Here is a tiny trained network, its code and every weight. The questions are about switching its units off for an input and a class, where a switched-off unit gives its printed mean instead of its output.

import numpy as np


def w(rows, s, z=0):
    codes = np.array(rows[::2]) - 128.0
    scale = np.full(codes.shape[1], s)
    scale[-1] = z or s
    return codes * scale


def norm(h):
    return h / np.sqrt((h * h).mean(-1, keepdims=True) + 1e-5)


def f(y):
    return y / 2 * (1 + np.tanh(0.7978845608 * (y + 0.044715 * y**3)))


def log_softmax(a):
    a = a - a.max(-1, keepdims=True)
    return a - np.log(np.exp(a).sum(-1, keepdims=True))


def net(x, mask):
    res = np.array(x, float).reshape(1, 7) / 4 @ E
    u = 0
    for l in range(2):
        y = f(norm(res) @ A[l][:, :-1].T + A[l][:, -1])
        res = res + np.where(mask[u : u + 7], y, B[l][:, -1]) @ B[l][:, :-1]
        u += 7
    return log_softmax(norm(res)[-1] @ U[:, :-1].T + U[:, -1])


A, B = {}, {}
E = w([
[127,128,132],'x0',
[123,122,151],'x1',
[101,255,115],'x2',
[134,134,101],'x3',
[189,139,177],'x4',
[123,126,151],'x5',
[130,129,128],'x6',
],0.0092)
A[0] = w([
[71,116,147,189],'L0N1',
[115,252,127,254],'L0N2',
[146,2,126,26],'L0N3',
[120,112,70,55],'L0N4',
[60,143,62,120],'L0N5',
[140,122,63,67],'L0N6',
[78,151,201,126],'L0N7',
],0.0085,0.0035)
B[0] = w([
[238,65,166,154],'L0N1',
[185,2,119,254],'L0N2',
[231,110,133,188],'L0N3',
[98,202,36,122],'L0N4',
[216,96,198,161],'L0N5',
[142,153,194,122],'L0N6',
[146,85,84,144],'L0N7',
],0.0052,0.0067)
A[1] = w([
[96,82,226,121],'L1N1',
[126,178,117,94],'L1N2',
[196,211,154,68],'L1N3',
[31,107,83,253],'L1N4',
[175,93,174,251],'L1N5',
[86,249,124,227],'L1N6',
[175,123,63,156],'L1N7',
],0.015,0.0023)
B[1] = w([
[113,170,74,180],'L1N1',
[187,118,61,127],'L1N2',
[152,120,181,173],'L1N3',
[82,142,253,144],'L1N4',
[112,188,135,254],'L1N5',
[223,71,119,150],'L1N6',
[92,179,83,191],'L1N7',
],0.012,0.0099)
U = w([
[235,1,162,240],'0',
[110,171,130,187],'1',
[109,161,136,199],'2',
[103,164,130,166],'3',
[104,164,134,83],'4',
[115,162,140,2],'5',
[118,115,235,60],'6',
],0.012,0.0022)

Each question gives the input, the list of numbers given to net, and the class t.
The units are the neurons (one row each of A and B). Each row of codes is followed by its name. A weight is (code - 128) times the scale printed after its matrix; where a second scale follows, it is the last column's (A, B and U).
mask holds one flag per neuron, layer by layer. A switched-off neuron (its flag False) gives its mean, the last column of its row in B, instead of its output. The means were averaged over made-up inputs and are rounded, as every weight is.
A unit's drop is (log p(t) with every unit on - log p(t) with that unit switched off) / (log p(t) with every unit on - log p(t) with every unit switched off).
The circuit of an input: a set's keep is (log p(t) with only the set's units on - log p(t) with every unit switched off) / (log p(t) with every unit on - log p(t) with every unit switched off). Starting from the 12 units with the biggest drops (on a tie, the unit counted first), units are removed one at a time, each time the one whose removal leaves the highest keep (on an exact tie, the one counted first), for as long as the keep stays at least 0.8.
circuit, biggest first: the units of the circuit, biggest drop first
unit that matters most: the unit with the biggest drop
top k neurons: the k neurons with the biggest drops, biggest first
top k neurons in layer l: the k neurons of layer l with the biggest drops, biggest first
drop when u is switched off: that unit's drop, to one decimal
input [-6,2,-2,-5,5,8,0], class 4: unit that matters most : L1N1
input [0,-7,-6,-5,4,-5,-6], class 1: circuit, biggest first : [L0N2; L1N5; L1N6]
input [-6,-8,-6,-5,5,5,2], class 1: circuit, biggest first : [L0N2; L1N5; L1N1]
input [6,7,-6,8,-4,-6,-6], class 3: circuit, biggest first : [L0N2; L1N6]
input [5,-2,8,2,7,-1,-2], class 0: circuit, biggest first : [L1N6; L1N5]
input [2,3,-6,-7,-4,3,7], class 3: top 4 neurons : [L0N2; L1N1; L1N3; L1N6]
input [4,-6,7,-4,7,-2,6], class 0: circuit, biggest first : [L1N6; L1N5]
input [2,7,-6,-7,-1,8,-1], class 4: circuit, biggest first : [L0N2; L1N1]
input [-3,-7,-6,8,-1,-8,2], class 3: circuit, biggest first : [L1N7; L0N2]
input [7,4,-5,-4,6,-1,6], class 2: top 2 neurons : [L0N2; L1N5]
input [4,5,6,-1,5,-3,1], class 0: top 3 neurons in layer 1 : [L1N3; L1N1; L1N7]
input [1,-1,2,5,-6,-2,-1], class 6: top 3 neurons in layer 1 : [L1N4; L1N1; L1N5]
input [-6,7,7,4,3,-4,7], class 0: top 2 neurons : [L1N6; L0N3]
input [1,-8,-4,-4,-2,-2,4], class 1: circuit, biggest first : [L0N2]
input [8,-4,-5,-6,7,-3,7], class 2: top 2 neurons in layer 1 : [L1N5; L1N1]
input [4,4,-3,-6,-7,-6,-1], class 6: top 2 neurons in layer 1 : [L1N4; L1N7]
input [-6,7,4,2,-8,-4,6], class 6: top 2 neurons : [L1N4; L0N3]
input [0,-2,7,-6,-3,2,-4], class 0: top 2 neurons : [L0N3; L1N6]
input [-7,5,-5,8,4,3,-8], class 3: top 2 neurons : [L0N2; L1N5]
input [-6,0,-5,5,-1,-6,-8], class 5: top neuron : [L0N2]
input [-5,-8,-5,5,6,4,3], class 1: top 2 neurons : [L0N2; L1N5]
input [7,2,-5,1,2,-5,-5], class 2: top 2 neurons : [L0N2; L1N5]
input [-7,-7,-6,-2,-3,-6,1], class 1: top 3 neurons in layer 1 : [L1N7; L1N3; L1N6]
input [8,7,-4,-4,7,-6,3], class 2: drop when L1N5 is switched off : 0.2
input [-6,6,8,6,6,-6,-6], class 0: drop when L1N7 is switched off : 0.0
input [3,5,-2,-4,8,-8,5], class 4: drop when L1N6 is switched off : 0.1
input [-3,-2,8,-4,-1,-1,6], class 0: drop when L1N6 is switched off : 0.1
input [0,8,8,-4,3,-4,-4], class 0: circuit, biggest first : [L1N6]
